Below are the code and all the weights of a small trained network. Each question names an input and a class and asks about switching units off, where a switched-off unit gives its printed mean instead of its output.

import numpy as np


def w(rows, s, z=0):
    codes = np.array(rows[::2]) - 128.0
    scale = np.full(codes.shape[1], s)
    scale[-1] = z or s
    return codes * scale


def norm(h):
    return h / np.sqrt((h * h).mean(-1, keepdims=True) + 1e-5)


def f(y):
    return np.maximum(y, 0)


def log_softmax(a):
    a = a - a.max(-1, keepdims=True)
    return a - np.log(np.exp(a).sum(-1, keepdims=True))


def net(x, mask):
    res = np.array(x, float).reshape(1, 7) / 4 @ E
    u = 0
    for l in range(2):
        y = f(norm(res) @ A[l][:, :-1].T + A[l][:, -1])
        res = res + np.where(mask[u : u + 7], y, B[l][:, -1]) @ B[l][:, :-1]
        u += 7
    return log_softmax(norm(res)[-1] @ U[:, :-1].T + U[:, -1])


A, B = {}, {}
E = w([
[57,167,217,109],'x0',
[128,121,115,2],'x1',
[128,126,127,123],'x2',
[128,131,125,130],'x3',
[128,128,126,125],'x4',
[123,130,123,129],'x5',
[197,219,126,138],'x6',
],0.0044)
A[0] = w([
[184,143,93,3,219],'0.n0',
[113,134,113,36,7],'0.n1',
[137,113,165,131,137],'0.n2',
[203,154,111,136,75],'0.n3',
[184,157,74,126,68],'0.n4',
[146,61,48,125,102],'0.n5',
[142,230,147,116,4],'0.n6',
],0.011,0.0022)
B[0] = w([
[5,166,172,158,254],'0.n0',
[206,106,135,3,190],'0.n1',
[114,160,137,148,143],'0.n2',
[153,185,105,107,170],'0.n3',
[111,169,58,135,171],'0.n4',
[156,63,175,155,194],'0.n5',
[148,25,146,171,182],'0.n6',
],0.016,0.0078)
A[1] = w([
[169,106,182,163,80],'1.n0',
[205,76,140,173,7],'1.n1',
[138,151,121,163,82],'1.n2',
[88,107,207,134,146],'1.n3',
[108,192,134,102,98],'1.n4',
[164,176,84,159,138],'1.n5',
[134,164,117,8,154],'1.n6',
],0.014,0.0013)
B[1] = w([
[31,185,74,87,177],'1.n0',
[35,245,95,186,181],'1.n1',
[121,78,135,100,147],'1.n2',
[207,46,197,81,244],'1.n3',
[118,119,55,225,162],'1.n4',
[212,104,135,58,153],'1.n5',
[227,175,26,202,178],'1.n6',
],0.012,0.011)
U = w([
[19,199,112,186,214],'0',
[146,36,245,81,158],'1',
[254,173,62,101,2],'2',
],0.0084,0.00082)

Each question gives the input, the list of numbers given to net, and the class t.
The units are the neurons (one row each of A and B). Each row of codes is followed by its name. A weight is (code - 128) times the scale printed after its matrix; where a second scale follows, it is the last column's (A, B and U).
mask holds one flag per neuron, layer by layer. A switched-off neuron (its flag False) gives its mean, the last column of its row in B, instead of its output. The means were averaged over made-up inputs and are rounded, as every weight is.
A unit's drop is (log p(t) with every unit on - log p(t) with that unit switched off) / (log p(t) with every unit on - log p(t) with every unit switched off).
The circuit of an input: a set's keep is (log p(t) with only the set's units on - log p(t) with every unit switched off) / (log p(t) with every unit on - log p(t) with every unit switched off). Starting from the 12 units with the biggest drops (on a tie, the unit counted first), units are removed one at a time, each time the one whose removal leaves the highest keep (on an exact tie, the one counted first), for as long as the keep stays at least 0.8.
units of the circuit, in order: the units of the circuit, biggest drop first
k most important neurons: the k neurons with the biggest drops, biggest first
k most important neurons of layer l: the k neurons of layer l with the biggest drops, biggest first
drop of u: that unit's drop, to one decimal
input [-3,0,6,-5,-6,-4,-2], class 0: units of the circuit, in order	[0.n5; 1.n1; 1.n0]
input [6,7,0,-8,3,-5,0], class 2: units of the circuit, in order	[1.n6]
input [0,4,0,4,4,-1,7], class 0: 3 most important neurons	[0.n0; 0.n4; 0.n5]
input [8,1,6,7,-7,3,-2], class 2: units of the circuit, in order	[0.n0; 1.n6]
input [5,-8,-2,5,-8,1,-3], class 1: 4 most important neurons	[0.n6; 0.n5; 0.n0; 1.n1]
input [4,1,5,-8,8,5,-7], class 2: 2 most important neurons	[0.n0; 1.n6]
input [5,5,2,-8,-7,-4,-8], class 2: units of the circuit, in order	[1.n6; 0.n1]
input [0,-1,5,3,7,-5,4], class 2: 3 most important neurons of layer 0	[0.n3; 0.n4; 0.n5]
input [1,5,6,0,-8,1,0], class 2: 2 most important neurons	[0.n1; 1.n6]
input [-2,-1,-8,-8,-8,-1,-6], class 0: 2 most important neurons	[0.n0; 1.n1]
input [2,6,5,-7,-4,-1,-1], class 2: 2 most important neurons	[0.n1; 1.n6]
input [-5,-1,3,-1,4,-6,-7], class 0: 3 most important neurons	[1.n1; 0.n0; 1.n0]
input [-2,-4,-6,-6,0,-7,2], class 2: 2 most important neurons	[0.n0; 1.n5]
input [4,-8,-6,2,-7,-4,0], class 1: 2 most important neurons	[0.n6; 0.n1]
input [8,7,-3,-5,6,0,-4], class 2: most important neuron of layer 0	[0.n1]
input [-2,-3,-1,-2,6,-1,-5], class 0: 3 most important neurons	[0.n0; 1.n1; 1.n0]
input [2,8,-3,3,-1,1,-1], class 2: 4 most important neurons of layer 1	[1.n6; 1.n1; 1.n4; 1.n0]
input [-4,1,0,-7,6,8,4], class 0: drop of 0.n1	0.1
input [5,5,7,-1,0,-1,-4], class 2: drop of 0.n5	0.1
input [-8,7,-1,-1,3,5,7], class 0: drop of 0.n0	0.7
